Below are the code and all the weights of a small trained network. Each question names an input and a class and asks about switching units off, where a switched-off unit gives its printed mean instead of its output.

import numpy as np


def w(rows, s, z=0):
    codes = np.array(rows[::2]) - 128.0
    scale = np.full(codes.shape[1], s)
    scale[-1] = z or s
    return codes * scale


def norm(h):
    return h / np.sqrt((h * h).mean(-1, keepdims=True) + 1e-5)


def f(y):
    return np.maximum(y, 0)


def log_softmax(a):
    a = a - a.max(-1, keepdims=True)
    return a - np.log(np.exp(a).sum(-1, keepdims=True))


def net(x, mask):
    res = np.array(x, float).reshape(1, 8) / 4 @ E
    u = 0
    for l in range(4):
        y = f(norm(res) @ A[l][:, :-1].T + A[l][:, -1])
        res = res + np.where(mask[u : u + 3], y, B[l][:, -1]) @ B[l][:, :-1]
        u += 3
    return log_softmax(norm(res)[-1] @ U[:, :-1].T + U[:, -1])


A, B = {}, {}
E = w([
[134,108,118,117,103,138,135,164],'x0',
[115,129,125,104,127,132,106,108],'x1',
[99,124,110,154,117,118,134,116],'x2',
[111,10,188,99,162,63,183,88],'x3',
[222,97,92,170,96,179,135,50],'x4',
[120,130,137,122,161,157,123,119],'x5',
[137,90,21,120,189,84,60,161],'x6',
[133,124,129,140,141,146,146,140],'x7',
],0.014)
A[0] = w([
[186,83,53,145,149,131,99,102,2],'L0N1',
[172,10,158,126,128,115,176,54,102],'L0N2',
[125,4,144,146,196,34,133,114,93],'L0N3',
],0.018,0.0074)
B[0] = w([
[106,226,144,119,139,132,233,150,178],'L0N1',
[119,106,179,250,136,85,121,104,230],'L0N2',
[150,83,133,10,148,153,100,164,249],'L0N3',
],0.02,0.017)
A[1] = w([
[155,135,3,105,193,82,130,163,69],'L1N1',
[116,81,66,113,163,47,89,100,35],'L1N2',
[215,74,99,167,91,189,107,50,4],'L1N3',
],0.021,0.0029)
B[1] = w([
[66,165,124,175,136,50,1,142,255],'L1N1',
[199,129,33,119,112,166,202,228,197],'L1N2',
[206,78,86,185,122,118,96,71,185],'L1N3',
],0.0095,0.0091)
A[2] = w([
[133,100,179,103,132,101,229,85,2],'L2N1',
[235,155,82,201,83,174,195,19,45],'L2N2',
[69,251,165,128,57,154,168,148,153],'L2N3',
],0.019,0.0022)
B[2] = w([
[5,116,124,129,72,44,173,115,192],'L2N1',
[215,28,105,9,159,176,76,152,221],'L2N2',
[220,227,105,145,156,157,160,103,250],'L2N3',
],0.014,0.015)
A[3] = w([
[19,151,65,184,149,73,37,188,1],'L3N1',
[63,69,25,67,128,104,118,117,136],'L3N2',
[16,114,205,29,144,33,254,192,56],'L3N3',
],0.018,0.0017)
B[3] = w([
[92,131,155,90,116,56,59,197,178],'L3N1',
[253,121,131,161,173,144,131,107,176],'L3N2',
[64,149,104,143,41,238,184,47,253],'L3N3',
],0.015,0.021)
U = w([
[161,254,90,139,180,143,134,142,170],'0',
[158,70,85,44,173,186,93,152,221],'1',
[41,119,136,131,107,182,195,84,174],'2',
[103,57,141,228,162,61,112,100,6],'3',
[65,180,100,129,160,73,45,206,111],'4',
],0.015,0.0017)

Each question gives the input, the list of numbers given to net, and the class t.
The units are the neurons (one row each of A and B). Each row of codes is followed by its name. A weight is (code - 128) times the scale printed after its matrix; where a second scale follows, it is the last column's (A, B and U).
mask holds one flag per neuron, layer by layer. A switched-off neuron (its flag False) gives its mean, the last column of its row in B, instead of its output. The means were averaged over made-up inputs and are rounded, as every weight is.
A unit's drop is (log p(t) with every unit on - log p(t) with that unit switched off) / (log p(t) with every unit on - log p(t) with every unit switched off).
The circuit of an input: a set's keep is (log p(t) with only the set's units on - log p(t) with every unit switched off) / (log p(t) with every unit on - log p(t) with every unit switched off). Starting from all 12 units, units are removed one at a time, each time the one whose removal leaves the highest keep (on an exact tie, the one counted first), for as long as the keep stays at least 0.8.
circuit, biggest first: the units of the circuit, biggest drop first
most important unit: the unit with the biggest drop
k most important neurons: the k neurons with the biggest drops, biggest first
top k neurons in layer l: the k neurons of layer l with the biggest drops, biggest first
drop of u: that unit's drop, to one decimal
input [8,-2,5,6,2,-5,8,1], class 2: 4 most important neurons : [L0N1 L3N3 L2N2 L0N2]
input [0,-2,-6,6,3,-3,8,-7], class 2: circuit, biggest first : [L0N1 L3N3]
input [2,1,-1,1,1,3,5,4], class 2: 2 most important neurons : [L0N1 L0N3]
input [3,2,-4,-1,-5,-2,-3,0], class 0: most important unit : L0N3
input [-8,4,1,1,6,-2,7,1], class 2: circuit, biggest first : [L0N1 L2N1 L3N3]
input [-5,6,-6,0,4,8,3,-8], class 0: 2 most important neurons : [L0N1 L2N3]
input [6,-1,8,6,1,6,-7,-5], class 3: 2 most important neurons : [L0N2 L0N1]
input [5,3,-4,1,3,2,0,4], class 3: 2 most important neurons : [L0N2 L0N3]
input [3,-1,-4,0,4,2,4,0], class 0: 3 most important neurons : [L0N1 L2N3 L0N3]
input [-4,7,4,1,8,2,2,2], class 2: circuit, biggest first : [L0N1 L2N1]
input [-1,-1,7,2,-2,-6,1,2], class 1: 2 most important neurons : [L0N3 L0N1]
input [-7,7,-8,-3,-7,7,1,5], class 4: circuit, biggest first : [L3N1 L0N3]
input [7,-8,2,1,6,-4,6,8], class 2: circuit, biggest first : [L0N1 L2N1 L3N3]
input [1,-2,-6,-6,7,4,8,-3], class 0: circuit, biggest first : [L0N1]
input [7,4,-3,7,3,8,2,7], class 2: 3 most important neurons : [L0N3 L0N2 L3N3]
input [8,-4,-8,8,-2,-8,0,-1], class 2: top 2 neurons in layer 2 : [L2N2 L2N1]
input [8,0,4,6,1,-5,2,-2], class 2: 4 most important neurons : [L0N2 L2N2 L0N3 L3N3]
input [5,-8,-4,8,4,-5,-2,2], class 3: 2 most important neurons : [L0N2 L0N1]
input [-3,4,7,5,1,7,-6,0], class 3: top 2 neurons in layer 0 : [L0N2 L0N1]
input [-7,7,-8,6,3,8,4,-5], class 2: most important unit : L0N2
input [7,2,2,-7,-6,-4,1,6], class 4: 2 most important neurons : [L0N1 L1N1]
input [-5,4,3,-7,3,5,-5,-7], class 1: 2 most important neurons : [L2N2 L0N1]
input [8,-2,-7,5,-7,-1,0,1], class 2: 2 most important neurons : [L3N3 L2N2]
input [-1,5,0,-2,4,-2,5,3], class 0: drop of L0N1 : 2.7
input [5,-6,-8,-8,-6,-7,6,5], class 4: drop of L1N2 : 0.0
